Here is a tiny trained network, its code and every weight. The questions are about switching its units off for an input and a class, where a switched-off unit gives its printed mean instead of its output.

import numpy as np


def w(rows, s, z=0):
    codes = np.array(rows[::2]) - 128.0
    scale = np.full(codes.shape[1], s)
    scale[-1] = z or s
    return codes * scale


def f(y):
    return np.maximum(y, 0)


def log_softmax(a):
    a = a - a.max(-1, keepdims=True)
    return a - np.log(np.exp(a).sum(-1, keepdims=True))


def net(x, mask):
    res = np.array(x, float).reshape(1, 4) / 4 @ E
    y = f(res @ A[0][:, :-1].T + A[0][:, -1])
    res = res + np.where(mask, y, B[0][:, -1]) @ B[0][:, :-1]
    return log_softmax(res[-1] @ U[:, :-1].T + U[:, -1])


A, B = {}, {}
E = w([
[20,107,136,72,204],'x0',
[164,99,1,102,154],'x1',
[100,63,131,42,25],'x2',
[59,77,97,252,99],'x3',
],0.0086)
A[0] = w([
[173,167,134,62,152,62],'N0',
[94,81,131,181,121,10],'N1',
[131,64,150,93,23,101],'N2',
[179,200,162,40,184,77],'N3',
[155,199,147,193,245,56],'N4',
[103,67,140,65,58,32],'N5',
[170,89,7,106,171,60],'N6',
[47,93,137,94,198,78],'N7',
[111,151,232,155,97,28],'N8',
[91,155,213,135,113,12],'N9',
[40,50,105,220,114,70],'N10',
[153,147,147,86,148,45],'N11',
[96,48,143,73,57,91],'N12',
[198,123,128,153,84,14],'N13',
[48,107,126,104,189,37],'N14',
[46,110,135,75,185,24],'N15',
[111,155,197,138,101,22],'N16',
[157,194,138,76,180,109],'N17',
[163,95,35,101,145,61],'N18',
[136,160,134,92,136,36],'N19',
[124,86,52,155,129,72],'N20',
[176,141,153,64,163,78],'N21',
[80,123,100,191,92,4],'N22',
[105,107,114,208,164,114],'N23',
[229,141,130,165,49,52],'N24',
[150,208,130,179,222,59],'N25',
],0.011,0.0029)
B[0] = w([
[119,126,162,123,29,198],'N0',
[120,130,152,106,54,167],'N1',
[175,80,101,131,184,205],'N2',
[127,109,141,143,5,244],'N3',
[201,30,107,134,197,255],'N4',
[213,55,113,168,188,191],'N5',
[57,165,218,32,179,220],'N6',
[155,206,50,239,129,207],'N7',
[22,169,206,12,217,211],'N8',
[67,159,183,77,197,194],'N9',
[135,119,168,93,7,225],'N10',
[124,122,127,129,82,167],'N11',
[220,38,105,127,200,202],'N12',
[134,204,58,212,139,174],'N13',
[153,200,48,227,116,192],'N14',
[129,215,36,237,147,200],'N15',
[66,160,166,46,184,179],'N16',
[133,96,141,117,45,214],'N17',
[16,167,224,15,210,197],'N18',
[136,126,131,129,93,155],'N19',
[69,136,189,81,117,176],'N20',
[133,123,164,138,41,197],'N21',
[123,131,162,115,40,172],'N22',
[182,85,160,87,35,196],'N23',
[104,242,3,255,169,216],'N24',
[209,33,116,100,191,236],'N25',
],0.0073,0.0093)
U = w([
[194,5,114,140,188,252],'0',
[130,106,152,127,3,55],'1',
[129,233,64,208,150,83],'2',
[49,156,185,71,197,119],'3',
],0.014,0.0018)

Each question gives the input, the list of numbers given to net, and the class t.
The units are the neurons (one row each of A and B). Each row of codes is followed by its name. A weight is (code - 128) times the scale printed after its matrix; where a second scale follows, it is the last column's (A, B and U).
mask holds one flag per neuron, in row order. A switched-off neuron (its flag False) gives its mean, the last column of its row in B, instead of its output. The means were averaged over made-up inputs and are rounded, as every weight is.
A unit's drop is (log p(t) with every unit on - log p(t) with that unit switched off) / (log p(t) with every unit on - log p(t) with every unit switched off).
The circuit of an input: a set's keep is (log p(t) with only the set's units on - log p(t) with every unit switched off) / (log p(t) with every unit on - log p(t) with every unit switched off). Starting from the 12 units with the biggest drops (on a tie, the unit counted first), units are removed one at a time, each time the one whose removal leaves the highest keep (on an exact tie, the one counted first), for as long as the keep stays at least 0.8.
circuit, biggest first: the units of the circuit, biggest drop first
most important unit: the unit with the biggest drop
top k neurons: the k neurons with the biggest drops, biggest first
drop of u: that unit's drop, to one decimal
input [3,5,3,1], class 3: circuit, biggest first => [N18]
input [-5,-8,-6,0], class 3: top 3 neurons => [N8; N16; N9]
input [-2,6,-2,-4], class 3: top 2 neurons => [N18; N6]
input [6,-5,6,0], class 0: top 3 neurons => [N12; N5; N24]
input [4,-2,-2,-4], class 1: top 2 neurons => [N24; N3]
input [2,-3,-2,-3], class 1: circuit, biggest first => [N18; N3]
input [-4,8,8,2], class 0: top 2 neurons => [N12; N5]
input [6,-6,-7,8], class 1: top 2 neurons => [N10; N23]
input [-8,4,8,-3], class 0: top 3 neurons => [N12; N2; N5]
input [-4,4,-5,1], class 0: top 2 neurons => [N25; N4]
input [-4,2,6,6], class 0: top 3 neurons => [N12; N2; N5]
input [8,7,4,-4], class 2: top 2 neurons => [N15; N7]
input [4,-2,6,5], class 0: top 3 neurons => [N12; N5; N2]
input [-5,6,1,6], class 1: top 4 neurons => [N10; N8; N22; N23]
input [-5,7,-5,8], class 1: circuit, biggest first => [N10]
input [-8,3,1,7], class 2: top 2 neurons => [N24; N13]
input [6,4,0,-6], class 1: drop of N3 => 0.4
input [3,4,-3,-1], class 3: drop of N12 => 0.6
input [-6,4,3,4], class 2: drop of N24 => 0.7
input [0,0,-6,7], class 1: most important unit => N10
